x =
[[30 31 46 36 34 64 59 52 70 70]
 [40 45 56 41 78 20 34 54 42 61]
 [49 30 47 45 70 22 33 38 41 68]
 [62 65 71 39 26 60 50 38 35 32]
 [59 18 39 46 42 45 36 44 48 79]
 [27 38 38 29 44 57 72 35 64 35]]
x[0][0] -> 30
x[:, 6] -> [59, 34, 33, 50, 36, 72]
x[5][5] -> 57
x[:, 0] -> [30, 40, 49, 62, 59, 27]
x[4][8] -> 48
x[2][7] -> 38
x[2][9] -> 68
x[4][1] -> 18
x[2] -> [49, 30, 47, 45, 70, 22, 33, 38, 41, 68]
x[:, 2] -> [46, 56, 47, 71, 39, 38]
x[3][9] -> 32
x[2][5] -> 22
x[5] -> [27, 38, 38, 29, 44, 57, 72, 35, 64, 35]
x[:, 8] -> [70, 42, 41, 35, 48, 64]
x[2][6] -> 33
x[4] -> [59, 18, 39, 46, 42, 45, 36, 44, 48, 79]
x[2][0] -> 49
x[0][2] -> 46
x[0][1] -> 31

m = [77 84 38 20  8]
m[0] -> 77
m[3] -> 20
m[4] -> 8
m[1] -> 84

X =
[[ -6.2  -6.2  -4.6 -16.2]
 [-22.3 -22.3  -3.8 -10.3]
 [-41.8 -41.8  -2.0 -17.2]
 [-22.6 -22.6  -2.0 -10.2]
 [-20.8 -20.8  -0.6  -9.7]
 [ -3.5  -3.5  -1.5  -4.5]
 [ -6.2  -6.2  -4.2  -9.1]
 [-36.6 -36.6  -1.5 -16.4]
 [ -5.3  -5.3  -1.3  -4.4]
 [-22.5 -22.5  -2.3 -14.7]
 [-13.7 -13.7  -4.2 -21.5]
 [ -2.8  -2.8  -7.5 -19.0]]
X[-12, 0] = -6.2
X[:, -2] = [-4.6, -3.8, -2.0, -2.0, -0.6, -1.5, -4.2, -1.5, -1.3, -2.3, -4.2, -7.5]
X[:, 1] = [-6.2, -22.3, -41.8, -22.6, -20.8, -3.5, -6.2, -36.6, -5.3, -22.5, -13.7, -2.8]
X[-5, 0] = -36.6
X[4, 1] = -20.8
X[-4, 3] = -4.4
X[-3, -1] = -14.7
X[3, -1] = -10.2
X[-1, -2] = -7.5
X[-2, 1] = -13.7
X[6, 2] = -4.2
X[-10, 3] = -17.2
X[:, 0] = [-6.2, -22.3, -41.8, -22.6, -20.8, -3.5, -6.2, -36.6, -5.3, -22.5, -13.7, -2.8]
X[-3, -2] = -2.3
X[-2, 2] = -4.2
X[8, -2] = -1.3
X[-7, -1] = -4.5
X[-9, 0] = -22.6
X[-3] = [-22.5, -22.5, -2.3, -14.7]
X[5, -2] = -1.5
X[5, 0] = -3.5
X[3] = [-22.6, -22.6, -2.0, -10.2]
X[-8, 2] = -0.6
X[-6, -1] = -9.1
X[8, -3] = -5.3

data =
array([ 159.9,   99.7,    0.2,   49.5,  124.4,  -74.6,   37.4, -125.7,
        -93.5,  -89.9,   53.4,  181.3])
data[-12] = 159.9
data[-9] = 49.5
data[6] = 37.4
data[-10] = 0.2
data[-11] = 99.7
data[7] = -125.7

a =
[  2.3 -13.3  34.2   8.1   0.5  -1.8  -1.0  13.0  44.1  -0.3   3.6 -39.1
  -2.3]
a[-13] = 2.3
a[-12] = -13.3
a[-6] = 13.0
a[5] = -1.8
a[-4] = -0.3
a[4] = 0.5
a[2] = 34.2
a[11] = -39.1
